Here is a tiny trained network, its code and every weight. The questions are about switching its units off for an input and a class, where a switched-off unit gives its printed mean instead of its output.

import numpy as np


def w(rows, s, z=0):
    codes = np.array(rows[::2]) - 128.0
    scale = np.full(codes.shape[1], s)
    scale[-1] = z or s
    return codes * scale


def norm(h):
    return h / np.sqrt((h * h).mean(-1, keepdims=True) + 1e-5)


def f(y):
    return y / 2 * (1 + np.tanh(0.7978845608 * (y + 0.044715 * y**3)))


def log_softmax(a):
    a = a - a.max(-1, keepdims=True)
    return a - np.log(np.exp(a).sum(-1, keepdims=True))


def net(x, mask):
    res = np.array(x, float).reshape(1, 6) / 4 @ E
    u = 0
    for l in range(3):
        y = f(norm(res) @ A[l][:, :-1].T + A[l][:, -1])
        res = res + np.where(mask[u : u + 6], y, B[l][:, -1]) @ B[l][:, :-1]
        u += 6
    return log_softmax(norm(res)[-1] @ U[:, :-1].T + U[:, -1])


A, B = {}, {}
E = w([
[1,176,236,89,136],'x0',
[36,3,109,215,219],'x1',
[170,16,254,19,148],'x2',
[111,140,78,146,123],'x3',
[136,202,30,87,212],'x4',
[119,144,194,195,100],'x5',
],0.0054)
A[0] = w([
[34,94,147,127,169,210],'0.n0',
[168,126,52,27,110,142],'0.n1',
[139,66,159,191,47,217],'0.n2',
[137,168,102,128,191,8],'0.n3',
[159,143,130,73,2,3],'0.n4',
[175,97,168,93,123,75],'0.n5',
],0.0078,0.0031)
B[0] = w([
[76,113,163,94,251,247],'0.n0',
[130,100,196,141,164,230],'0.n1',
[192,144,67,124,254,253],'0.n2',
[203,117,126,155,76,115],'0.n3',
[132,150,146,33,101,172],'0.n4',
[162,102,111,178,90,158],'0.n5',
],0.0078,0.0033)
A[1] = w([
[191,221,180,98,2,149],'1.n0',
[77,94,109,245,164,15],'1.n1',
[145,170,145,67,60,15],'1.n2',
[182,109,180,176,111,2],'1.n3',
[117,153,58,57,156,200],'1.n4',
[88,192,179,68,198,65],'1.n5',
],0.0077,0.0024)
B[1] = w([
[101,117,134,17,207,254],'1.n0',
[109,83,44,41,128,184],'1.n1',
[90,154,104,63,238,158],'1.n2',
[187,112,26,254,135,117],'1.n3',
[160,172,161,238,154,192],'1.n4',
[204,135,175,214,79,198],'1.n5',
],0.0074,0.0046)
A[2] = w([
[113,102,166,132,142,2],'2.n0',
[115,76,115,180,141,65],'2.n1',
[77,120,180,96,136,51],'2.n2',
[234,70,52,128,113,16],'2.n3',
[166,75,246,109,135,217],'2.n4',
[135,201,134,183,78,233],'2.n5',
],0.012,0.0012)
B[2] = w([
[179,123,144,134,25,149],'2.n0',
[127,99,161,68,150,175],'2.n1',
[142,254,139,165,61,174],'2.n2',
[150,199,212,219,92,225],'2.n3',
[177,49,53,222,99,254],'2.n4',
[128,135,53,92,112,148],'2.n5',
],0.0085,0.0069)
U = w([
[115,80,239,14,165,239],'0',
[174,170,155,193,115,143],'1',
[140,217,236,255,81,2],'2',
[141,114,67,157,30,106],'3',
],0.0066,0.0029)

Each question gives the input, the list of numbers given to net, and the class t.
The units are the neurons (one row each of A and B). Each row of codes is followed by its name. A weight is (code - 128) times the scale printed after its matrix; where a second scale follows, it is the last column's (A, B and U).
mask holds one flag per neuron, layer by layer. A switched-off neuron (its flag False) gives its mean, the last column of its row in B, instead of its output. The means were averaged over made-up inputs and are rounded, as every weight is.
A unit's drop is (log p(t) with every unit on - log p(t) with that unit switched off) / (log p(t) with every unit on - log p(t) with every unit switched off).
The circuit of an input: a set's keep is (log p(t) with only the set's units on - log p(t) with every unit switched off) / (log p(t) with every unit on - log p(t) with every unit switched off). Starting from the 12 units with the biggest drops (on a tie, the unit counted first), units are removed one at a time, each time the one whose removal leaves the highest keep (on an exact tie, the one counted first), for as long as the keep stays at least 0.8.
circuit, biggest first: the units of the circuit, biggest drop first
k most important neurons: the k neurons with the biggest drops, biggest first
top k neurons in layer l: the k neurons of layer l with the biggest drops, biggest first
drop when u is switched off: that unit's drop, to one decimal
input [-4,-1,4,6,-2,1], class 2: circuit, biggest first => (2.n3)
input [-5,6,-1,6,-6,-4], class 0: circuit, biggest first => (2.n4, 2.n1)
input [-8,-1,6,0,3,-4], class 2: circuit, biggest first => (2.n3, 1.n0)
input [4,-3,0,-7,2,-7], class 2: circuit, biggest first => (0.n2, 2.n2)
input [6,-4,2,8,-5,-6], class 2: 3 most important neurons => (2.n2, 1.n5, 2.n4)
input [8,7,2,-7,6,-1], class 2: circuit, biggest first => (2.n2, 1.n5)
input [2,4,-4,-5,-4,6], class 0: circuit, biggest first => (1.n1, 2.n3, 2.n1)
input [-4,5,0,7,-1,1], class 0: circuit, biggest first => (2.n4, 2.n1)
input [-7,-6,3,8,5,-6], class 2: 2 most important neurons => (2.n3, 1.n4)
input [5,-6,-2,2,-4,8], class 0: 2 most important neurons => (1.n0, 0.n0)
input [-7,0,0,-7,3,-6], class 2: circuit, biggest first => (2.n3, 1.n0)
input [-2,-8,-8,7,-5,1], class 0: circuit, biggest first => (1.n0, 2.n4, 0.n4, 2.n3)
input [4,-3,5,5,-2,7], class 3: 2 most important neurons => (2.n4, 2.n3)
input [5,-1,3,-3,-5,-8], class 1: circuit, biggest first => (2.n4)
input [5,-6,-2,-3,-4,0], class 0: top 2 neurons in layer 1 => (1.n0, 1.n2)
input [3,8,-2,3,-1,5], class 0: top 3 neurons in layer 2 => (2.n4, 2.n3, 2.n1)
input [4,-5,-5,6,-4,0], class 0: circuit, biggest first => (1.n0, 2.n4)
input [-5,-6,-1,-4,-4,7], class 0: top 4 neurons in layer 1 => (1.n0, 1.n5, 1.n2, 1.n4)
input [-7,1,0,1,-4,-4], class 2: top 2 neurons in layer 2 => (2.n3, 2.n4)
input [4,-2,7,6,7,4], class 1: top neuron in layer 1 => (1.n5)
input [1,1,3,-8,-2,-8], class 3: top 2 neurons in layer 2 => (2.n4, 2.n3)
input [-7,0,-6,-3,-1,-7], class 2: 2 most important neurons => (2.n3, 2.n4)
input [6,3,8,5,-2,6], class 3: top 3 neurons in layer 2 => (2.n4, 2.n3, 2.n0)
input [0,6,-6,7,0,-8], class 0: drop when 1.n0 is switched off => -0.2
input [1,-1,-6,6,0,8], class 3: drop when 2.n5 is switched off => 0.2
input [-8,-3,6,6,1,0], class 2: drop when 0.n1 is switched off => -0.1
input [0,-7,2,0,-3,2], class 0: drop when 2.n3 is switched off => 0.1
